Below are the code and all the weights of a small trained network. Each question names an input and a target symbol and asks about switching units off, where a switched-off unit gives its printed mean instead of its output.

import numpy as np


def w(rows, s, z=0):
    codes = np.array(rows[::2]) - 128.0
    scale = np.full(codes.shape[1], s)
    scale[-1] = z or s
    return codes * scale


def f(y):
    return np.maximum(y, 0)


def softmax(a):
    e = np.exp(a - a.max(-1, keepdims=True))
    return e / e.sum(-1, keepdims=True)


def log_softmax(a):
    a = a - a.max(-1, keepdims=True)
    return a - np.log(np.exp(a).sum(-1, keepdims=True))


def net(x, mask):
    ids = ['εξστφψ'.index(c) for c in x.split()]
    T = len(ids)
    res = E[ids] + P[:T]
    r = res
    for j in range(3):
        rows = slice(2 * j, 2 * j + 2)
        q, k, v = (r @ M[0][rows].T for M in (Q, K, V))
        z = softmax(np.where(np.tri(T) > 0, q @ k.T / 2**0.5, -1e9)) @ v
        o = O[0][rows]
        res = res + np.where(mask[j], z, o[:, -1]) @ o[:, :-1]
    y = f(res @ A[0][:, :-1].T + A[0][:, -1])
    res = res + np.where(mask[3:15], y, B[0][:, -1]) @ B[0][:, :-1]
    return log_softmax(res[-1] @ U[:, :-1].T + U[:, -1])


Q, K, V, O, A, B = {}, {}, {}, {}, {}, {}
E = w([
[150,158,120,154,129,232],'ε',
[178,197,208,136,224,110],'ξ',
[1,55,203,191,197,69],'σ',
[152,53,111,189,234,124],'τ',
[173,124,229,215,165,154],'φ',
[160,163,72,26,167,135],'ψ',
],0.017)
P = w([
[122,106,64,217,79,2],'0',
[117,151,214,171,208,255],'1',
[151,176,215,151,214,243],'2',
[194,169,212,139,206,223],'3',
[109,71,104,122,181,166],'4',
[136,47,98,118,199,157],'5',
],0.0071)
Q[0] = w([
[240,122,198,182,194,225],'H1',
[205,114,152,68,145,103],'H1',
[87,27,102,118,197,83],'H2',
[72,131,4,40,13,140],'H2',
[118,213,88,138,100,169],'H3',
[168,177,255,154,251,120],'H3',
],0.0083)
K[0] = w([
[133,143,116,172,64,45],'H1',
[132,120,57,128,113,144],'H1',
[84,138,163,164,185,109],'H2',
[98,139,89,105,126,197],'H2',
[121,149,150,123,133,176],'H3',
[150,134,111,152,39,5],'H3',
],0.011)
V[0] = w([
[163,129,125,178,192,115],'H1',
[115,210,254,187,88,146],'H1',
[114,114,62,104,67,118],'H2',
[101,186,80,179,94,82],'H2',
[57,214,114,67,170,27],'H3',
[208,242,87,121,172,108],'H3',
],0.0082)
O[0] = w([
[167,160,68,197,228,100,218],'H1',
[119,30,207,89,139,80,130],'H1',
[254,156,41,148,105,80,1],'H2',
[221,81,154,137,155,130,92],'H2',
[100,43,15,23,174,189,128],'H3',
[158,79,59,226,202,184,194],'H3',
],0.0086,0.0083)
A[0] = w([
[63,103,167,138,61,12,26],'N1',
[136,118,88,159,96,114,176],'N2',
[133,133,160,145,120,174,90],'N3',
[193,110,124,134,106,160,221],'N4',
[123,143,166,176,151,85,148],'N5',
[56,105,169,169,106,67,70],'N6',
[121,180,148,116,102,155,249],'N7',
[167,142,71,158,177,92,194],'N8',
[59,67,149,146,196,107,173],'N9',
[94,132,174,67,134,152,150],'N10',
[136,142,172,138,143,35,126],'N11',
[116,183,67,139,92,164,74],'N12',
],0.011,0.002)
B[0] = w([
[142,149,164,179,186,166,152],'N1',
[65,92,143,116,172,150,135],'N2',
[126,138,80,112,129,151,159],'N3',
[73,148,70,252,100,40,141],'N4',
[116,96,63,154,87,98,186],'N5',
[111,85,100,134,145,141,177],'N6',
[86,79,172,142,108,83,146],'N7',
[138,141,165,167,124,117,179],'N8',
[176,134,150,91,110,117,254],'N9',
[108,111,122,101,128,108,161],'N10',
[144,99,61,94,75,168,160],'N11',
[168,63,187,122,41,162,154],'N12',
],0.011,0.023)
U = w([
[47,198,116,215,145,46,253],'ε',
[88,179,39,145,168,168,46],'ξ',
[15,104,102,151,103,74,162],'σ',
[225,158,255,176,55,93,60],'τ',
[160,158,187,115,21,73,232],'φ',
[207,121,56,115,4,132,95],'ψ',
],0.0062,0.0029)

Each question gives the input, a string of symbols that net reads in full, and the target symbol t.
The units are the heads (2 rows each of Q, K, V and O) and the neurons (one row each of A and B). Each row of codes is followed by its name. A weight is (code - 128) times the scale printed after its matrix; where a second scale follows, it is the last column's (O, A, B and U).
mask holds one flag per unit, heads first, then neurons. A switched-off unit (its flag False) gives its mean, the last column of its rows in O or B, instead of its output. The means were averaged over made-up inputs and are rounded, as every weight is.
A unit's drop is (log p(t) with every unit on - log p(t) with that unit switched off) / (log p(t) with every unit on - log p(t) with every unit switched off).
The circuit of an input: a set's keep is (log p(t) with only the set's units on - log p(t) with every unit switched off) / (log p(t) with every unit on - log p(t) with every unit switched off). Starting from the 12 units with the biggest drops (on a tie, the unit counted first), units are removed one at a time, each time the one whose removal leaves the highest keep (on an exact tie, the one counted first), for as long as the keep stays at least 0.8.
circuit, biggest first: the units of the circuit, biggest drop first
most important unit: the unit with the biggest drop
k most important neurons: the k neurons with the biggest drops, biggest first
heads that matter: for each layer, one digit per head in row order, 1 if its drop is at least 0.15 and else 0, layers parted by /
input ψ σ ξ ξ ξ φ, target ξ: circuit, biggest first => (H3, H1)
input ξ ξ ξ ψ, target ξ: 3 most important neurons => (N12, N7, N5)
input ψ ψ τ φ, target ξ: heads that matter => 001
input ξ ψ ε, target ξ: heads that matter => 001
input τ σ ψ ξ ξ φ, target ε: circuit, biggest first => (H1, N9, H3)
input σ τ φ ε, target σ: circuit, biggest first => (H3, N9, N7)
input φ ψ ψ τ, target ψ: 2 most important neurons => (N11, N5)
input ψ φ σ ε τ τ, target ξ: heads that matter => 101
input τ ε ψ ξ, target ε: most important unit => H1
input φ φ ψ ε ε τ, target ψ: 3 most important neurons => (N11, N9, N5)
input ψ φ ξ, target ξ: heads that matter => 001
input φ φ φ, target ψ: heads that matter => 101
input ξ τ σ ψ, target ξ: circuit, biggest first => (H3, N9)
input τ ψ ψ ψ, target τ: most important unit => N12
input σ ξ ψ ξ, target φ: heads that matter => 001
input ξ φ ε, target ξ: 2 most important neurons => (N12, N3)
input σ ψ ψ φ ξ, target φ: 2 most important neurons => (N6, N5)
input τ τ ε ψ φ ξ, target ε: 2 most important neurons => (N9, N12)
input τ ε ξ ψ τ, target ε: 3 most important neurons => (N12, N11, N8)
input σ τ ψ, target σ: most important unit => H3
input ε φ ε ψ, target ε: heads that matter => 001
input ε σ τ ε, target ε: 3 most important neurons => (N9, N4, N12)
input ξ φ ξ ξ τ, target τ: heads that matter => 101
input ξ σ ε τ, target τ: 2 most important neurons => (N9, N8)
